Below are the code and all the weights of a small trained network. Each question names an input and a target symbol and asks about switching units off, where a switched-off unit gives its printed mean instead of its output.

import numpy as np


def w(rows, s, z=0):
    codes = np.array(rows[::2]) - 128.0
    scale = np.full(codes.shape[1], s)
    scale[-1] = z or s
    return codes * scale


def f(y):
    return y / 2 * (1 + np.tanh(0.7978845608 * (y + 0.044715 * y**3)))


def softmax(a):
    e = np.exp(a - a.max(-1, keepdims=True))
    return e / e.sum(-1, keepdims=True)


def log_softmax(a):
    a = a - a.max(-1, keepdims=True)
    return a - np.log(np.exp(a).sum(-1, keepdims=True))


def net(x, mask):
    ids = ['ΔΠαβγεζηψ'.index(c) for c in x.split()]
    T = len(ids)
    res = E[ids] + P[:T]
    q, k, v = (res @ M[0].T for M in (Q, K, V))
    z = softmax(np.where(np.tri(T) > 0, q @ k.T / 2**0.5, -1e9)) @ v
    res = res + np.where(mask[0], z, O[0][:, -1]) @ O[0][:, :-1]
    y = f(res @ A[0][:, :-1].T + A[0][:, -1])
    res = res + np.where(mask[1:25], y, B[0][:, -1]) @ B[0][:, :-1]
    return log_softmax(res[-1] @ U[:, :-1].T + U[:, -1])


Q, K, V, O, A, B = {}, {}, {}, {}, {}, {}
E = w([
[172,131,156,124],'Δ',
[197,119,176,114],'Π',
[107,44,87,205],'α',
[42,254,49,92],'β',
[147,162,125,117],'γ',
[62,103,76,179],'ε',
[171,99,160,137],'ζ',
[102,249,97,77],'η',
[123,159,98,130],'ψ',
],0.016)
P = w([
[92,130,168,74],'0',
[104,31,81,75],'1',
[106,160,203,148],'2',
[121,108,1,59],'3',
[145,253,134,179],'4',
[131,216,24,50],'5',
],0.011)
Q[0] = w([
[169,119,2,9],'h1',
[93,252,159,236],'h1',
],0.0072)
K[0] = w([
[177,231,146,254],'h1',
[182,112,1,73],'h1',
],0.0083)
V[0] = w([
[34,255,57,102],'h1',
[193,162,182,67],'h1',
],0.0099)
O[0] = w([
[150,77,170,136,254],'h1',
[58,124,129,253,135],'h1',
],0.017,0.01)
A[0] = w([
[46,210,105,148,152],'n1',
[167,178,59,90,163],'n2',
[151,144,25,52,104],'n3',
[153,170,171,157,209],'n4',
[190,189,76,78,189],'n5',
[57,155,127,74,196],'n6',
[175,69,160,23,30],'n7',
[188,144,81,103,254],'n8',
[176,164,124,101,182],'n9',
[231,140,91,133,161],'n10',
[95,78,43,90,213],'n11',
[45,118,222,9,158],'n12',
[164,202,181,192,94],'n13',
[213,65,158,103,48],'n14',
[132,216,140,101,98],'n15',
[155,86,113,135,96],'n16',
[147,80,180,125,41],'n17',
[29,97,177,164,113],'n18',
[74,176,120,161,163],'n19',
[187,61,102,152,208],'n20',
[254,132,194,158,179],'n21',
[141,66,154,166,112],'n22',
[67,164,147,40,123],'n23',
[154,83,153,126,98],'n24',
],0.0091,0.0057)
B[0] = w([
[174,75,133,188,191],'n1',
[95,115,134,133,181],'n2',
[141,88,123,139,185],'n3',
[104,86,141,169,183],'n4',
[72,53,97,101,201],'n5',
[130,88,161,156,172],'n6',
[121,186,2,94,223],'n7',
[73,68,161,154,203],'n8',
[72,93,133,118,174],'n9',
[104,116,118,162,172],'n10',
[112,145,206,149,193],'n11',
[177,115,176,111,213],'n12',
[135,121,27,172,154],'n13',
[132,174,111,137,213],'n14',
[119,157,136,136,154],'n15',
[106,205,93,134,142],'n16',
[117,152,82,116,171],'n17',
[176,63,14,130,181],'n18',
[179,96,153,122,173],'n19',
[104,144,254,81,218],'n20',
[113,98,140,136,254],'n21',
[193,154,115,115,190],'n22',
[162,64,91,159,164],'n23',
[151,173,135,152,170],'n24',
],0.0067,0.0086)
U = w([
[138,231,75,33,97],'Δ',
[193,189,21,149,32],'Π',
[112,225,99,136,91],'α',
[254,227,83,58,70],'β',
[214,97,138,118,207],'γ',
[80,214,172,127,130],'ε',
[88,218,105,130,69],'ζ',
[82,166,104,57,2],'η',
[9,235,253,88,227],'ψ',
],0.0058,0.006)

Each question gives the input, a string of symbols that net reads in full, and the target symbol t.
The units are the heads (2 rows each of Q, K, V and O) and the neurons (one row each of A and B). Each row of codes is followed by its name. A weight is (code - 128) times the scale printed after its matrix; where a second scale follows, it is the last column's (O, A, B and U).
mask holds one flag per unit, heads first, then neurons. A switched-off unit (its flag False) gives its mean, the last column of its rows in O or B, instead of its output. The means were averaged over made-up inputs and are rounded, as every weight is.
A unit's drop is (log p(t) with every unit on - log p(t) with that unit switched off) / (log p(t) with every unit on - log p(t) with every unit switched off).
The circuit of an input: a set's keep is (log p(t) with only the set's units on - log p(t) with every unit switched off) / (log p(t) with every unit on - log p(t) with every unit switched off). Starting from the 12 units with the biggest drops (on a tie, the unit counted first), units are removed one at a time, each time the one whose removal leaves the highest keep (on an exact tie, the one counted first), for as long as the keep stays at least 0.8.
units of the circuit, in order: the units of the circuit, biggest drop first
most important unit: the unit with the biggest drop
top k neurons: the k neurons with the biggest drops, biggest first
input α Δ ψ η β, target γ: units of the circuit, in order	[h1]
input ε β η, target β: units of the circuit, in order	[h1, n7]
input Π Δ Π ψ, target Π: units of the circuit, in order	[h1, n1]
input ε Π η γ ψ ε, target ψ: top 2 neurons	[n20, n7]
input β η ψ η, target ψ: units of the circuit, in order	[n18, n7]
input ε Π β γ, target β: top 2 neurons	[n7, n22]
input ψ α γ ε η, target η: top 4 neurons	[n5, n7, n9, n8]
input γ ψ ψ Π, target ψ: top 2 neurons	[n20, n18]
input Π ψ Δ β γ, target β: units of the circuit, in order	[h1, n7, n14]
input ψ Π ε, target Π: units of the circuit, in order	[h1, n18, n1]
input ψ Δ η α ψ, target η: units of the circuit, in order	[h1, n5, n9, n8]
input Π Π η, target Π: units of the circuit, in order	[h1, n1, n13]
input ψ ψ α, target ψ: units of the circuit, in order	[n20, n1]
input ε ψ η, target γ: most important unit	n23
input ψ ψ β Π, target β: top 3 neurons	[n7, n22, n14]
input Π β γ ζ ψ Π, target ψ: top 2 neurons	[n18, n20]
input ε β α ζ, target η: top 2 neurons	[n5, n7]
input β ψ ψ ε, target ψ: top 2 neurons	[n11, n20]
input Δ Δ η, target γ: top 2 neurons	[n1, n19]
input ψ Δ ψ γ η β, target γ: top neuron	[n18]
input α ψ Π α, target Π: top 2 neurons	[n18, n1]
